Below is a small trained network, with its code and all its weights. Each question gives an input and a class and asks what happens when units are switched off, that is, made to give their printed mean instead of their output.

import numpy as np


def w(rows, s, z=0):
    codes = np.array(rows[::2]) - 128.0
    scale = np.full(codes.shape[1], s)
    scale[-1] = z or s
    return codes * scale


def norm(h):
    return h / np.sqrt((h * h).mean(-1, keepdims=True) + 1e-5)


def f(y):
    return y / 2 * (1 + np.tanh(0.7978845608 * (y + 0.044715 * y**3)))


def log_softmax(a):
    a = a - a.max(-1, keepdims=True)
    return a - np.log(np.exp(a).sum(-1, keepdims=True))


def net(x, mask):
    res = np.array(x, float).reshape(1, 5) / 4 @ E
    u = 0
    for l in range(4):
        y = f(norm(res) @ A[l][:, :-1].T + A[l][:, -1])
        res = res + np.where(mask[u : u + 6], y, B[l][:, -1]) @ B[l][:, :-1]
        u += 6
    return log_softmax(norm(res)[-1] @ U[:, :-1].T + U[:, -1])


A, B = {}, {}
E = w([
[253,133,114],'x0',
[146,94,121],'x1',
[140,101,116],'x2',
[131,97,212],'x3',
[166,21,84],'x4',
],0.0073)
A[0] = w([
[110,106,227,255],'0.n1',
[146,52,254,184],'0.n2',
[54,75,141,208],'0.n3',
[225,153,132,119],'0.n4',
[145,85,96,137],'0.n5',
[118,202,146,66],'0.n6',
],0.0097,0.00066)
B[0] = w([
[253,173,58,215],'0.n1',
[214,214,21,253],'0.n2',
[134,35,193,205],'0.n3',
[93,10,237,211],'0.n4',
[68,142,39,161],'0.n5',
[187,115,81,177],'0.n6',
],0.0071,0.0038)
A[1] = w([
[73,254,60,50],'1.n1',
[152,218,141,253],'1.n2',
[205,98,128,141],'1.n3',
[174,118,106,88],'1.n4',
[223,71,155,41],'1.n5',
[140,101,97,42],'1.n6',
],0.0084,0.0022)
B[1] = w([
[103,81,94,219],'1.n1',
[232,63,102,255],'1.n2',
[11,177,91,244],'1.n3',
[2,218,24,168],'1.n4',
[93,29,218,244],'1.n5',
[91,187,130,132],'1.n6',
],0.006,0.0031)
A[2] = w([
[162,153,168,103],'2.n1',
[92,94,95,34],'2.n2',
[160,158,94,95],'2.n3',
[121,252,132,253],'2.n4',
[125,57,196,237],'2.n5',
[123,90,104,201],'2.n6',
],0.015,0.0021)
B[2] = w([
[91,181,146,159],'2.n1',
[206,218,124,198],'2.n2',
[144,163,73,178],'2.n3',
[192,67,148,192],'2.n4',
[51,96,254,254],'2.n5',
[196,66,88,216],'2.n6',
],0.0085,0.0051)
A[3] = w([
[212,175,119,164],'3.n1',
[215,57,97,155],'3.n2',
[252,82,233,238],'3.n3',
[104,94,95,88],'3.n4',
[6,159,170,252],'3.n5',
[116,76,90,55],'3.n6',
],0.011,0.0032)
B[3] = w([
[120,155,84,194],'3.n1',
[70,2,131,224],'3.n2',
[76,38,74,254],'3.n3',
[168,144,155,131],'3.n4',
[58,64,162,175],'3.n5',
[187,223,170,135],'3.n6',
],0.0091,0.009)
U = w([
[106,119,96,193],'0',
[45,134,177,155],'1',
[80,110,76,109],'2',
[99,140,101,174],'3',
[137,165,50,120],'4',
[143,218,156,66],'5',
[167,250,188,1],'6',
],0.014,0.0087)

Each question gives the input, the list of numbers given to net, and the class t.
The units are the neurons (one row each of A and B). Each row of codes is followed by its name. A weight is (code - 128) times the scale printed after its matrix; where a second scale follows, it is the last column's (A, B and U).
mask holds one flag per neuron, layer by layer. A switched-off neuron (its flag False) gives its mean, the last column of its row in B, instead of its output. The means were averaged over made-up inputs and are rounded, as every weight is.
A unit's drop is (log p(t) with every unit on - log p(t) with that unit switched off) / (log p(t) with every unit on - log p(t) with every unit switched off).
The circuit of an input: a set's keep is (log p(t) with only the set's units on - log p(t) with every unit switched off) / (log p(t) with every unit on - log p(t) with every unit switched off). Starting from the 12 units with the biggest drops (on a tie, the unit counted first), units are removed one at a time, each time the one whose removal leaves the highest keep (on an exact tie, the one counted first), for as long as the keep stays at least 0.8.
units of the circuit, in order: the units of the circuit, biggest drop first
k most important neurons: the k neurons with the biggest drops, biggest first
k most important neurons of layer l: the k neurons of layer l with the biggest drops, biggest first
drop when u is switched off: that unit's drop, to one decimal
input [-3,-6,-4,8,-8], class 0: most important neuron : 2.n4
input [7,6,2,-3,-2], class 1: 2 most important neurons : 0.n4, 2.n5
input [8,-6,2,6,-3], class 1: units of the circuit, in order : 0.n4, 2.n5
input [7,-1,3,5,5], class 1: units of the circuit, in order : 0.n4, 1.n5, 2.n5
input [1,1,-4,7,-3], class 4: units of the circuit, in order : 0.n2, 0.n1
input [0,3,1,8,2], class 4: 3 most important neurons of layer 0 : 0.n2, 0.n1, 0.n4
input [-6,-3,0,8,-8], class 0: 2 most important neurons of layer 2 : 2.n4, 2.n5
input [-2,0,-2,4,3], class 4: 2 most important neurons : 0.n2, 2.n5
input [-3,-2,-5,-8,5], class 4: 2 most important neurons of layer 1 : 1.n5, 1.n2
input [2,-4,3,-7,3], class 4: 2 most important neurons : 3.n3, 3.n5
input [-4,3,7,8,-5], class 4: 3 most important neurons : 0.n2, 0.n1, 2.n5
input [-3,-1,-1,6,2], class 4: 2 most important neurons of layer 2 : 2.n5, 2.n3
input [6,-5,-5,3,-3], class 1: 2 most important neurons of layer 0 : 0.n4, 0.n2
input [-1,-8,-3,5,-8], class 0: most important neuron of layer 2 : 2.n4
input [8,-6,0,3,-3], class 1: drop when 2.n5 is switched off : 0.2
input [7,4,2,1,-4], class 1: drop when 2.n5 is switched off : 0.2
input [6,-2,0,-2,-1], class 1: drop when 3.n2 is switched off : 0.0
input [8,7,-5,0,-5], class 1: drop when 2.n5 is switched off : 0.1
